Below is a small trained network, with its code and all its weights. Each question gives an input and a class and asks what happens when units are switched off, that is, made to give their printed mean instead of their output.

import numpy as np


def w(rows, s, z=0):
    codes = np.array(rows[::2]) - 128.0
    scale = np.full(codes.shape[1], s)
    scale[-1] = z or s
    return codes * scale


def f(y):
    return y / 2 * (1 + np.tanh(0.7978845608 * (y + 0.044715 * y**3)))


def log_softmax(a):
    a = a - a.max(-1, keepdims=True)
    return a - np.log(np.exp(a).sum(-1, keepdims=True))


def net(x, mask):
    res = np.array(x, float).reshape(1, 6) / 4 @ E
    y = f(res @ A[0][:, :-1].T + A[0][:, -1])
    res = res + np.where(mask, y, B[0][:, -1]) @ B[0][:, :-1]
    return log_softmax(res[-1] @ U[:, :-1].T + U[:, -1])


A, B = {}, {}
E = w([
[109,177,124,44,98,150,164,58,184],'x0',
[57,74,117,101,98,208,85,93,29],'x1',
[144,8,64,172,45,143,73,173,160],'x2',
[112,171,151,146,213,140,88,155,104],'x3',
[80,115,113,177,131,46,128,67,86],'x4',
[135,77,179,121,172,63,65,69,255],'x5',
],0.0083)
A[0] = w([
[115,105,94,62,69,143,153,113,69,167],'N0',
[92,130,106,136,86,215,64,51,92,163],'N1',
[134,162,175,78,79,127,121,54,192,255],'N2',
[165,124,33,232,106,126,185,178,64,144],'N3',
[94,16,113,233,124,36,44,90,169,180],'N4',
[160,126,100,148,32,168,148,148,110,174],'N5',
[98,97,96,115,76,215,169,14,139,150],'N6',
[182,146,134,118,164,159,101,203,195,140],'N7',
[196,125,77,118,138,165,128,254,79,188],'N8',
[107,198,158,132,191,142,185,84,30,182],'N9',
[69,183,185,111,186,122,130,94,70,199],'N10',
],0.0071,0.0041)
B[0] = w([
[86,122,74,104,87,125,167,149,55,202],'N0',
[63,96,86,76,133,122,90,162,102,205],'N1',
[159,171,148,40,194,93,176,114,144,209],'N2',
[125,102,118,195,36,152,175,116,165,228],'N3',
[152,111,98,172,141,34,59,121,131,255],'N4',
[133,94,154,127,85,102,177,160,116,207],'N5',
[138,87,67,48,182,73,147,137,81,206],'N6',
[196,149,175,82,135,150,100,137,140,181],'N7',
[115,74,191,149,58,255,133,162,141,231],'N8',
[85,197,158,154,137,170,133,73,27,238],'N9',
[76,189,128,125,179,159,99,41,97,217],'N10',
],0.0088,0.0087)
U = w([
[191,125,214,130,114,208,103,208,146,130],'0',
[129,100,133,231,63,167,247,148,143,95],'1',
[143,98,84,239,123,60,67,120,131,189],'2',
[59,136,104,144,149,182,76,132,118,31],'3',
[213,179,158,98,179,69,189,58,254,250],'4',
[117,94,77,57,120,104,169,157,84,44],'5',
[92,239,147,159,146,148,151,16,63,173],'6',
],0.0078,0.0022)

Each question gives the input, the list of numbers given to net, and the class t.
The units are the neurons (one row each of A and B). Each row of codes is followed by its name. A weight is (code - 128) times the scale printed after its matrix; where a second scale follows, it is the last column's (A, B and U).
mask holds one flag per neuron, in row order. A switched-off neuron (its flag False) gives its mean, the last column of its row in B, instead of its output. The means were averaged over made-up inputs and are rounded, as every weight is.
A unit's drop is (log p(t) with every unit on - log p(t) with that unit switched off) / (log p(t) with every unit on - log p(t) with every unit switched off).
The circuit of an input: a set's keep is (log p(t) with only the set's units on - log p(t) with every unit switched off) / (log p(t) with every unit on - log p(t) with every unit switched off). Starting from all 11 units, units are removed one at a time, each time the one whose removal leaves the highest keep (on an exact tie, the one counted first), for as long as the keep stays at least 0.8.
units of the circuit, in order: the units of the circuit, biggest drop first
top k neurons: the k neurons with the biggest drops, biggest first
drop of u: that unit's drop, to one decimal
input [3,-7,0,3,0,-8], class 1: top 2 neurons : [N3 N8]
input [0,-2,1,8,0,-8], class 1: top 3 neurons : [N8 N3 N2]
input [5,5,0,5,-1,6], class 4: units of the circuit, in order : [N9 N2]
input [-5,4,2,8,-3,-5], class 1: units of the circuit, in order : [N3 N8]
input [-8,2,3,-5,-8,-3], class 1: top 2 neurons : [N3 N5]
input [-4,6,8,-5,-5,-4], class 1: units of the circuit, in order : [N3]
input [8,2,0,-1,8,5], class 4: top 2 neurons : [N2 N9]
input [-7,7,5,-5,-5,0], class 1: units of the circuit, in order : [N3 N5]
input [2,-3,5,8,0,6], class 4: units of the circuit, in order : [N7 N8]
input [6,7,-3,2,-8,4], class 5: top 3 neurons : [N6 N1 N9]
input [-8,-1,3,5,-1,-2], class 1: drop of N7 : -0.1
input [3,2,-2,-4,-2,-1], class 5: drop of N9 : 0.1
input [6,-4,-2,-5,4,-2], class 4: drop of N2 : 0.4
input [-3,0,1,2,-5,-2], class 0: top neuron : [N7]
